Below are the code and all the weights of a small trained network. Each question names an input and a class and asks about switching units off, where a switched-off unit gives its printed mean instead of its output.

import numpy as np


def w(rows, s, z=0):
    codes = np.array(rows[::2]) - 128.0
    scale = np.full(codes.shape[1], s)
    scale[-1] = z or s
    return codes * scale


def f(y):
    return np.maximum(y, 0)


def log_softmax(a):
    a = a - a.max(-1, keepdims=True)
    return a - np.log(np.exp(a).sum(-1, keepdims=True))


def net(x, mask):
    res = np.array(x, float).reshape(1, 5) / 4 @ E
    y = f(res @ A[0][:, :-1].T + A[0][:, -1])
    res = res + np.where(mask, y, B[0][:, -1]) @ B[0][:, :-1]
    return log_softmax(res[-1] @ U[:, :-1].T + U[:, -1])


A, B = {}, {}
E = w([
[195,162,189,121,187,133,135,131,101,82,30],'x0',
[98,155,21,134,207,129,46,172,69,111,90],'x1',
[217,108,6,129,2,205,157,133,128,110,55],'x2',
[135,128,132,137,129,131,119,116,127,153,128],'x3',
[129,128,126,137,135,130,120,109,141,128,119],'x4',
],0.009)
A[0] = w([
[246,140,207,170,175,208,131,117,106,125,19,75],'N1',
[82,139,4,150,148,150,57,189,75,161,86,35],'N2',
[72,72,136,177,157,158,68,182,80,80,101,53],'N3',
[205,96,49,133,17,255,144,155,112,132,50,2],'N4',
[57,55,39,182,57,146,107,115,163,218,230,11],'N5',
[178,77,226,145,49,163,229,118,159,172,147,35],'N6',
],0.0075,0.0088)
B[0] = w([
[74,123,79,74,87,113,104,208,126,92,94,215],'N1',
[207,161,115,99,155,164,60,82,196,103,153,213],'N2',
[157,105,145,104,128,115,132,75,124,126,168,156],'N3',
[46,111,245,153,182,131,144,102,100,198,176,255],'N4',
[87,152,133,37,80,93,133,171,107,67,47,216],'N5',
[205,175,60,106,250,163,84,86,179,73,133,220],'N6',
],0.011,0.0092)
U = w([
[28,159,253,120,202,113,111,117,124,181,168,43],'0',
[223,181,70,60,170,154,95,39,184,85,118,36],'1',
[158,141,103,128,81,124,151,117,116,140,102,248],'2',
[80,165,117,5,62,108,133,212,125,48,46,44],'3',
[152,135,74,135,90,144,166,127,144,158,109,242],'4',
],0.0074,0.018)

Each question gives the input, the list of numbers given to net, and the class t.
The units are the neurons (one row each of A and B). Each row of codes is followed by its name. A weight is (code - 128) times the scale printed after its matrix; where a second scale follows, it is the last column's (A, B and U).
mask holds one flag per neuron, in row order. A switched-off neuron (its flag False) gives its mean, the last column of its row in B, instead of its output. The means were averaged over made-up inputs and are rounded, as every weight is.
A unit's drop is (log p(t) with every unit on - log p(t) with that unit switched off) / (log p(t) with every unit on - log p(t) with every unit switched off).
The circuit of an input: a set's keep is (log p(t) with only the set's units on - log p(t) with every unit switched off) / (log p(t) with every unit on - log p(t) with every unit switched off). Starting from all 6 units, units are removed one at a time, each time the one whose removal leaves the highest keep (on an exact tie, the one counted first), for as long as the keep stays at least 0.8.
circuit, biggest first: the units of the circuit, biggest drop first
k most important neurons: the k neurons with the biggest drops, biggest first
drop of u: that unit's drop, to one decimal
input [4,4,-3,-4,5], class 4: circuit, biggest first	N4; N5; N6
input [-5,-1,-5,8,0], class 2: most important neuron	N4
input [-8,1,8,-8,-1], class 0: 2 most important neurons	N4; N1
input [8,5,-4,2,-3], class 3: 3 most important neurons	N1; N4; N6
input [-6,-6,0,-1,3], class 1: 2 most important neurons	N6; N1
input [5,-7,7,-4,-2], class 0: 2 most important neurons	N4; N2
input [-1,1,-4,-8,8], class 2: circuit, biggest first	N4; N6
input [7,-3,-1,3,-1], class 3: 2 most important neurons	N1; N4
input [-5,1,-2,-1,2], class 3: 2 most important neurons	N4; N5
input [-4,6,-5,1,-7], class 4: 2 most important neurons	N4; N6
input [-8,2,-3,-1,2], class 3: 2 most important neurons	N5; N4
input [-8,3,8,3,8], class 0: 2 most important neurons	N4; N1
input [8,7,-2,6,6], class 3: 3 most important neurons	N1; N6; N4
input [5,7,-3,-5,-1], class 1: circuit, biggest first	N2
input [7,-5,7,-6,5], class 0: 2 most important neurons	N4; N5
input [-7,-8,8,5,-2], class 0: 2 most important neurons	N4; N2
input [1,-6,1,-5,6], class 1: 2 most important neurons	N6; N4
input [-1,-7,0,-2,-3], class 1: drop of N6	1.0
input [-6,-1,4,-3,-6], class 3: drop of N5	1.6
input [6,3,8,4,2], class 0: drop of N5	0.0
input [8,-5,-3,7,6], class 3: drop of N1	1.1
input [-2,-5,-6,-2,8], class 4: circuit, biggest first	N4
